Both labels of each row:
[ 28.1 -22.4  -2.8  -0.3   1.8   3.2   7.9  -8.5 -10.2 -19.2  -5.1  -1.4
   5.0  -6.9  -8.0 -16.1  -3.7   8.2 -15.3   4.0   5.9  -3.1  10.1  -1.3
   8.9 -47.1  17.2  -1.0 -17.5 -11.6 -21.3  16.7  11.8   4.9 -22.2 -10.1
  -2.0   7.3 -10.6   9.6  15.9  10.8   0.7  -9.7 -16.0   0.7]	(76) <52>
[ 31.6 -32.0   3.0   4.0  -1.9   0.6   9.0   2.3 -19.2 -24.0   7.4  -7.6
   7.3  -2.1   3.1  -1.2  11.4   6.3 -13.3   8.1   4.1 -23.4   6.2  -0.1
  -8.7 -75.3  -6.1  14.8  -9.6  -2.1 -18.6   3.4 -23.9  -1.0  -7.4   0.9
  -3.2  -5.3 -39.7   8.7  11.8  32.8   3.5 -20.7 -57.9  -8.8]	(76) <44>
[ 45.6 -25.2 -11.1   2.2   0.4  -6.9  31.4  -3.3  -8.0  -7.6   2.0   1.7
   8.3  -9.1 -16.2 -16.2  19.1  -1.9 -26.0   7.2   5.9 -41.2   7.8  -0.8
  -6.6 -71.0   3.2  -0.9 -13.0  -7.0 -25.2  19.8  20.6   6.1  -5.8  -4.2
  -0.7   0.6 -14.4   7.0  17.3  12.5  -0.3   2.9 -40.4  -5.7]	(76) <52>
[ 24.1 -16.0   4.5   7.8  -6.8   2.9  14.2   8.3  -4.7   3.0   3.1  -4.5
  -3.5   9.4  -7.3   9.6  24.5  -8.2  -8.7   9.2   1.4 -27.0   7.7  -0.6
  -6.1 -46.5 -26.7  38.1  -5.0  45.2 -32.6  -0.1 -19.7  -6.8 -14.0  17.6
  -2.5 -21.9 -49.2   2.4   7.1  51.2   6.4  -5.1 -48.4  -8.5]	(76) <55>
[ -9.9 -19.1  25.8  -1.0  -5.9  -0.3 -11.4  -1.2 -18.6 -42.4  18.8  -8.8
  13.8  -6.8  23.9  -6.5  16.6   3.1  -5.0   4.4  -1.1 -10.2  -3.2   2.3
  -3.7 -72.0   8.2  11.3   3.8 -37.1  14.0  -7.7 -53.3   2.7  -1.6  -2.0
  -6.3  -1.1 -21.3   0.0  -6.4  -3.5   5.8 -36.6 -31.3   0.7]	(75) <47>
[  8.5  -4.5  20.2  -5.5  -2.4   2.0   3.3 -14.0 -16.3 -43.1   3.4  -3.1
  15.3 -15.1   3.1 -32.9   9.1  -0.5 -21.0   1.8   6.5  -0.7   6.4   1.4
  33.1 -77.0  31.0  -2.0 -17.8 -40.8  -8.7  19.5  -3.2  12.8 -32.9 -19.6
  -1.4  13.9   4.8   7.4   7.7 -19.2   3.9 -27.3  -5.0   7.8]	(75) <52>
[ -7.7  -0.2  22.8  -0.5  -5.7  -3.3  -6.1  -3.5 -12.9 -32.8  18.0  -5.2
  12.1  -7.0  22.9  -9.9  13.4  -2.6  -0.1  -5.7  -0.2 -21.0  -6.6   2.3
   3.4 -52.0  14.4   0.6   4.2 -42.3  20.4  -9.4 -38.7   3.1  11.4  -8.9
  -3.3  -0.4   3.7  -5.1 -11.0 -21.6   5.2 -27.6 -24.0   0.9]	(75) <44>
[ 49.6 -28.1 -14.5   4.5  -1.5  -2.0  27.1   0.2 -10.8  -4.5   3.6  -0.8
   6.2  -2.7 -11.5  -2.4  13.6   2.1 -17.7   4.9   6.9 -42.9   7.2  -1.4
 -11.5 -65.2  -7.8   3.3 -12.5   4.2 -27.4  14.3   5.4   2.2  -1.0  -2.7
   1.5  -7.5 -25.1   6.9  19.2  28.5  -1.0  -2.2 -56.1  -9.1]	(76) <52>
[ 13.2 -22.0  10.0   7.9  -6.7   2.5  12.2   6.4  -8.6 -11.4   3.2  -6.3
   1.5   3.2  -5.7   7.0  28.0 -10.5 -16.2   6.4   0.5 -19.5   3.3   1.0
 -10.1 -56.9 -15.8  38.5  -5.6  23.0 -20.6   3.9 -25.0   1.4 -10.3  18.6
  -4.7  -8.8 -45.4   4.3   5.6  37.6   4.3 -10.3 -37.5  -7.6]	(76) <55>
[ 25.8 -33.7 -11.7   1.8   7.4   2.9  15.8  -7.4  -2.3 -11.1 -12.6   2.5
   4.0  -7.5 -18.7  -6.1  -9.2   8.1 -25.8   5.2   6.3  10.3   7.1  -0.9
  -3.3 -35.5  12.7  -5.2 -14.4  -9.6 -27.1  31.1  31.9  10.3 -24.5  -1.7
  -3.2  16.3 -15.6   8.5  22.1  16.4  -2.4   6.4   7.8   1.6]	(76) <52>
